[[131 117 122 130 136 131 123 106 130 127]
 [117 116 132 137 156 117 122 135 117 134]]
->
[[127 130 106 123 131 136 130 122 117 131]
 [134 117 135 122 117 156 137 132 116 117]]

[[152 117 129 141 144 108]
 [149 115 129 143 152 115]
 [145 116 124 137 149 120]
 [153 116 131 145 149 109]
 [147 115 129 145 155 120]
 [148 117 125 136 146 113]
 [145 119 119 125 133 110]]
->
[[108 144 141 129 117 152]
 [115 152 143 129 115 149]
 [120 149 137 124 116 145]
 [109 149 145 131 116 153]
 [120 155 145 129 115 147]
 [113 146 136 125 117 148]
 [110 133 125 119 119 145]]

[[133 131 134]
 [137 138 139]
 [127 129 126]
 [126 126 125]
 [145 150 151]
 [117 117 111]
 [124 123 123]
 [145 151 152]
 [132 133 132]
 [131 131 132]
 [114 113 111]]
->
[[134 131 133]
 [139 138 137]
 [126 129 127]
 [125 126 126]
 [151 150 145]
 [111 117 117]
 [123 123 124]
 [152 151 145]
 [132 133 132]
 [132 131 131]
 [111 113 114]]

[[156 132 126 133]
 [147 136 128 131]
 [151 128 126 132]
 [147 127 123 131]
 [140 133 115 130]
 [147 129 124 131]
 [146 139 118 131]]
->
[[133 126 132 156]
 [131 128 136 147]
 [132 126 128 151]
 [131 123 127 147]
 [130 115 133 140]
 [131 124 129 147]
 [131 118 139 146]]

[[133 136 141 139 131 134 133 133 135 142 136]
 [150 135 113 122 154 143 147 150 139 106 134]
 [121 148 117 119 148 147 119 149 108 155 102]
 [126 126 125 125 126 126 126 126 125 126 125]
 [130 130 132 132 129 130 130 130 131 132 131]
 [126 126 125 125 127 127 126 127 125 126 125]]
->
[[136 142 135 133 133 134 131 139 141 136 133]
 [134 106 139 150 147 143 154 122 113 135 150]
 [102 155 108 149 119 147 148 119 117 148 121]
 [125 126 125 126 126 126 126 125 125 126 126]
 [131 132 131 130 130 130 129 132 132 130 130]
 [125 126 125 127 126 127 127 125 125 126 126]]

[[135 129 120 133 126 122 150 115 126 123]
 [144 126 131 129 125 127 116 129 117 140]
 [124 121 115 130 135 126 114 132 127 125]
 [148 128 125 138 127 126 106 104 129 125]]
->
[[123 126 115 150 122 126 133 120 129 135]
 [140 117 129 116 127 125 129 131 126 144]
 [125 127 132 114 126 135 130 115 121 124]
 [125 129 104 106 126 127 138 125 128 148]]

[[101 138 121 139 123 136 129 124]
 [107 128 131 133 127 134 139 127]
 [104 129 131 134 128 133 138 126]]
->
[[124 129 136 123 139 121 138 101]
 [127 139 134 127 133 131 128 107]
 [126 138 133 128 134 131 129 104]]

[[120 121 132 136 122]
 [114 117 131 127 121]
 [127 128 125 132 127]
 [139 133 109 111 140]
 [148 142 129 121 147]
 [125 130 123 125 129]
 [130 131 122 126 126]
 [118 130 133 134 123]
 [103 107 137 146 110]
 [122 123 128 134 124]]
->
[[122 136 132 121 120]
 [121 127 131 117 114]
 [127 132 125 128 127]
 [140 111 109 133 139]
 [147 121 129 142 148]
 [129 125 123 130 125]
 [126 126 122 131 130]
 [123 134 133 130 118]
 [110 146 137 107 103]
 [124 134 128 123 122]]

[[137 132 108 117 112 134 136 144]
 [127 119 149 133 137 132 120 104]]
->
[[144 136 134 112 117 108 132 137]
 [104 120 132 137 133 149 119 127]]
